Below is a small trained network, with its code and all its weights. Each question gives an input and a class and asks what happens when units are switched off, that is, made to give their printed mean instead of their output.

import numpy as np


def w(rows, s, z=0):
    codes = np.array(rows[::2]) - 128.0
    scale = np.full(codes.shape[1], s)
    scale[-1] = z or s
    return codes * scale


def f(y):
    return np.maximum(y, 0)


def log_softmax(a):
    a = a - a.max(-1, keepdims=True)
    return a - np.log(np.exp(a).sum(-1, keepdims=True))


def net(x, mask):
    res = np.array(x, float).reshape(1, 2) / 4 @ E
    y = f(res @ A[0][:, :-1].T + A[0][:, -1])
    res = res + np.where(mask, y, B[0][:, -1]) @ B[0][:, :-1]
    return log_softmax(res[-1] @ U[:, :-1].T + U[:, -1])


A, B = {}, {}
E = w([
[34,195,10],'x0',
[191,220,174],'x1',
],0.012)
A[0] = w([
[53,74,35,155],'N0',
[117,190,77,183],'N1',
[44,25,59,236],'N2',
[217,146,236,217],'N3',
[82,218,109,186],'N4',
[157,211,150,145],'N5',
[246,252,176,246],'N6',
[68,60,95,206],'N7',
[203,214,159,188],'N8',
[128,145,108,2],'N9',
[125,79,171,250],'N10',
[67,12,28,192],'N11',
[156,204,151,138],'N12',
],0.012,0.0071)
B[0] = w([
[138,252,122,216],'N0',
[110,181,73,189],'N1',
[222,208,210,233],'N2',
[150,56,100,238],'N3',
[42,95,89,198],'N4',
[103,92,48,176],'N5',
[69,36,35,248],'N6',
[150,212,227,196],'N7',
[71,72,27,203],'N8',
[154,139,98,129],'N9',
[188,87,164,189],'N10',
[214,215,183,230],'N11',
[81,91,38,172],'N12',
],0.011,0.018)
U = w([
[107,141,190,75],'0',
[206,96,247,167],'1',
[176,40,161,149],'2',
[13,129,207,2],'3',
[115,198,84,65],'4',
[99,96,23,147],'5',
[176,233,195,136],'6',
],0.012,0.0071)

Each question gives the input, the list of numbers given to net, and the class t.
The units are the neurons (one row each of A and B). Each row of codes is followed by its name. A weight is (code - 128) times the scale printed after its matrix; where a second scale follows, it is the last column's (A, B and U).
mask holds one flag per neuron, in row order. A switched-off neuron (its flag False) gives its mean, the last column of its row in B, instead of its output. The means were averaged over made-up inputs and are rounded, as every weight is.
A unit's drop is (log p(t) with every unit on - log p(t) with that unit switched off) / (log p(t) with every unit on - log p(t) with every unit switched off).
The circuit of an input: a set's keep is (log p(t) with only the set's units on - log p(t) with every unit switched off) / (log p(t) with every unit on - log p(t) with every unit switched off). Starting from the 12 units with the biggest drops (on a tie, the unit counted first), units are removed one at a time, each time the one whose removal leaves the highest keep (on an exact tie, the one counted first), for as long as the keep stays at least 0.8.
circuit, biggest first: the units of the circuit, biggest drop first
k most important neurons: the k neurons with the biggest drops, biggest first
drop when u is switched off: that unit's drop, to one decimal
input [-7,1], class 2: circuit, biggest first => (N3)
input [-5,-3], class 1: 2 most important neurons => (N6, N8)
input [-6,-3], class 1: 2 most important neurons => (N6, N8)
input [-3,-4], class 1: 3 most important neurons => (N0, N1, N10)
input [-4,-1], class 2: 2 most important neurons => (N2, N11)
input [2,0], class 6: 2 most important neurons => (N6, N8)
input [-5,0], class 2: drop when N4 is switched off => 0.2
input [-3,-2], class 1: drop when N6 is switched off => 0.2
input [-2,-1], class 1: drop when N11 is switched off => -0.1
input [-6,0], class 2: drop when N10 is switched off => 0.2
